[[ 6.81 -0.53 -0.40  4.10]
 [ 2.90 -7.95 -1.03  0.20]
 [ 2.66 -0.05 -1.18  7.52]
 [ 1.41 -0.06 -2.34  8.11]]
->
[[ 6.81 -0.53]
 [ 2.90 -7.95]]

[[3.51 1.78 3.80 4.62]
 [0.26 6.27 0.70 6.96]
 [0.66 6.98 0.90 4.46]
 [0.79 2.73 1.72 8.45]]
->
[[3.51 1.78]
 [0.26 6.27]]

[[ 0.19 -0.23]
 [ 0.58 -0.32]
 [-7.04 -0.18]]
->
[[ 0.19 -0.23]
 [ 0.58 -0.32]]

[[5.54 2.23 2.00]
 [3.77 7.21 0.52]]
->
[[5.54 2.23]
 [3.77 7.21]]

[[ 0.16 -0.71  7.74  0.02]
 [-0.55 -1.10 -6.63  1.97]
 [-0.78 -0.06 -7.06 -0.15]]
->
[[ 0.16 -0.71]
 [-0.55 -1.10]]

[[ 3.05  6.84]
 [-4.38 -4.11]
 [ 0.08 -6.61]
 [-6.75  1.55]
 [-2.92  5.12]]
->
[[ 3.05  6.84]
 [-4.38 -4.11]]
---
[[ 7.25  6.52 -3.33  3.58  0.14  4.34 -5.16 -6.06 -6.27 -2.37 -5.50 -4.57
  -6.12  7.52  4.39]
 [ 2.53 -3.08 -3.71 -7.32  1.99  6.10  5.39 -7.92  6.57 -6.54 -3.54 -1.93
   4.18  6.30 -5.02]
 [ 2.28  0.59 -6.19  7.45 -7.11 -7.91  7.44 -5.69  5.24 -3.71  3.17  6.06
  -4.99  2.14 -2.68]
 [ 5.69 -6.20 -5.37 -4.85 -5.74  3.54  6.87 -1.73 -7.06  5.80  5.88 -6.89
   2.07 -0.17 -4.34]]
->
[[ 4.39  7.25  6.52 -3.33  3.58  0.14  4.34 -5.16 -6.06 -6.27 -2.37 -5.50
  -4.57 -6.12  7.52]
 [-5.02  2.53 -3.08 -3.71 -7.32  1.99  6.10  5.39 -7.92  6.57 -6.54 -3.54
  -1.93  4.18  6.30]
 [-2.68  2.28  0.59 -6.19  7.45 -7.11 -7.91  7.44 -5.69  5.24 -3.71  3.17
   6.06 -4.99  2.14]
 [-4.34  5.69 -6.20 -5.37 -4.85 -5.74  3.54  6.87 -1.73 -7.06  5.80  5.88
  -6.89  2.07 -0.17]]

[[-0.88 -1.12 -1.69 -0.93  0.33  6.02 -1.37 -1.39  0.15  5.79 -4.42  0.69
   0.41 -1.43]
 [ 1.52  1.41 -0.69 -1.56 -0.12  4.68  2.34 -2.97 -1.07 -2.77  4.53  0.08
   1.44 -1.71]
 [-1.14 -1.07 -3.18 -1.56  0.45  3.47  3.25  4.72  2.35 -3.17  4.53 -0.66
  -1.66  1.09]
 [-1.90  0.71  2.93 -0.47  0.06 -1.37 -4.39 -8.36  2.05 -2.53  1.30  1.63
   0.42  0.22]]
->
[[-1.43 -0.88 -1.12 -1.69 -0.93  0.33  6.02 -1.37 -1.39  0.15  5.79 -4.42
   0.69  0.41]
 [-1.71  1.52  1.41 -0.69 -1.56 -0.12  4.68  2.34 -2.97 -1.07 -2.77  4.53
   0.08  1.44]
 [ 1.09 -1.14 -1.07 -3.18 -1.56  0.45  3.47  3.25  4.72  2.35 -3.17  4.53
  -0.66 -1.66]
 [ 0.22 -1.90  0.71  2.93 -0.47  0.06 -1.37 -4.39 -8.36  2.05 -2.53  1.30
   1.63  0.42]]

[[-1.87 -3.00 -0.24  0.81  1.74 -0.13 -1.63 -2.26 -2.49  1.88 -3.17  1.50]
 [-2.42  0.53  2.95 -6.51 -2.10  4.25  6.53  1.46  7.14 -1.68  2.03 -0.64]
 [ 5.45  0.05 -6.87  4.56 -5.85 -6.21 -4.23 -3.32 -4.33 -6.18  4.26 -6.51]
 [-2.40 -3.43  1.90 -1.81  0.61  4.00  4.55 -2.31  3.25  1.32 -0.44  1.57]
 [-3.01  3.68 -0.89 -3.45 -1.74 -2.01 -0.69  3.59 -0.90 -1.42 -2.76 -1.42]
 [-2.14  2.51 -1.05 -2.65 -1.61 -2.05 -1.22  2.36 -1.14 -1.49 -2.09 -1.49]]
->
[[ 1.50 -1.87 -3.00 -0.24  0.81  1.74 -0.13 -1.63 -2.26 -2.49  1.88 -3.17]
 [-0.64 -2.42  0.53  2.95 -6.51 -2.10  4.25  6.53  1.46  7.14 -1.68  2.03]
 [-6.51  5.45  0.05 -6.87  4.56 -5.85 -6.21 -4.23 -3.32 -4.33 -6.18  4.26]
 [ 1.57 -2.40 -3.43  1.90 -1.81  0.61  4.00  4.55 -2.31  3.25  1.32 -0.44]
 [-1.42 -3.01  3.68 -0.89 -3.45 -1.74 -2.01 -0.69  3.59 -0.90 -1.42 -2.76]
 [-1.49 -2.14  2.51 -1.05 -2.65 -1.61 -2.05 -1.22  2.36 -1.14 -1.49 -2.09]]

[[ 0.93  0.19 -4.44]
 [ 6.80 -0.60 -4.89]
 [-2.24  4.09  7.97]]
->
[[-4.44  0.93  0.19]
 [-4.89  6.80 -0.60]
 [ 7.97 -2.24  4.09]]

[[ 1.29  0.98 -2.08  0.33  1.53 -0.86  0.52  1.82  0.70 -0.16  1.42 -1.53]
 [ 1.28  0.68 -0.89  1.21  0.44 -1.12  1.51  1.11  1.09  1.34  0.80 -1.11]
 [ 0.68  0.72  0.35  0.89 -0.15 -0.70  1.25  0.99  0.73  1.18  0.37 -0.97]
 [-0.73  1.17 -0.20  0.71  0.72 -0.59  0.45  0.16  0.39  0.31  0.30  0.22]
 [-0.44  0.28 -1.04  0.25  0.71 -0.83 -0.24  0.15 -0.40  1.07 -0.82  0.61]
 [-2.57 -2.84  2.41 -2.84 -3.03  2.65 -3.03 -3.02 -1.83 -3.03 -1.58  2.44]
 [-5.43 -5.48  4.52 -6.16 -4.61  5.68 -6.14 -5.11 -5.96 -5.65 -6.51  5.54]
 [-5.15 -5.62  5.29 -5.43 -5.46  5.76 -5.70 -5.06 -6.02 -5.89 -5.87  5.78]]
->
[[-1.53  1.29  0.98 -2.08  0.33  1.53 -0.86  0.52  1.82  0.70 -0.16  1.42]
 [-1.11  1.28  0.68 -0.89  1.21  0.44 -1.12  1.51  1.11  1.09  1.34  0.80]
 [-0.97  0.68  0.72  0.35  0.89 -0.15 -0.70  1.25  0.99  0.73  1.18  0.37]
 [ 0.22 -0.73  1.17 -0.20  0.71  0.72 -0.59  0.45  0.16  0.39  0.31  0.30]
 [ 0.61 -0.44  0.28 -1.04  0.25  0.71 -0.83 -0.24  0.15 -0.40  1.07 -0.82]
 [ 2.44 -2.57 -2.84  2.41 -2.84 -3.03  2.65 -3.03 -3.02 -1.83 -3.03 -1.58]
 [ 5.54 -5.43 -5.48  4.52 -6.16 -4.61  5.68 -6.14 -5.11 -5.96 -5.65 -6.51]
 [ 5.78 -5.15 -5.62  5.29 -5.43 -5.46  5.76 -5.70 -5.06 -6.02 -5.89 -5.87]]

[[-0.25 -0.21]
 [ 0.45  2.14]
 [ 1.77 -4.94]
 [ 4.81  0.82]
 [ 1.13 -0.84]
 [-2.47 -8.70]
 [-0.66 -3.49]]
->
[[-0.21 -0.25]
 [ 2.14  0.45]
 [-4.94  1.77]
 [ 0.82  4.81]
 [-0.84  1.13]
 [-8.70 -2.47]
 [-3.49 -0.66]]
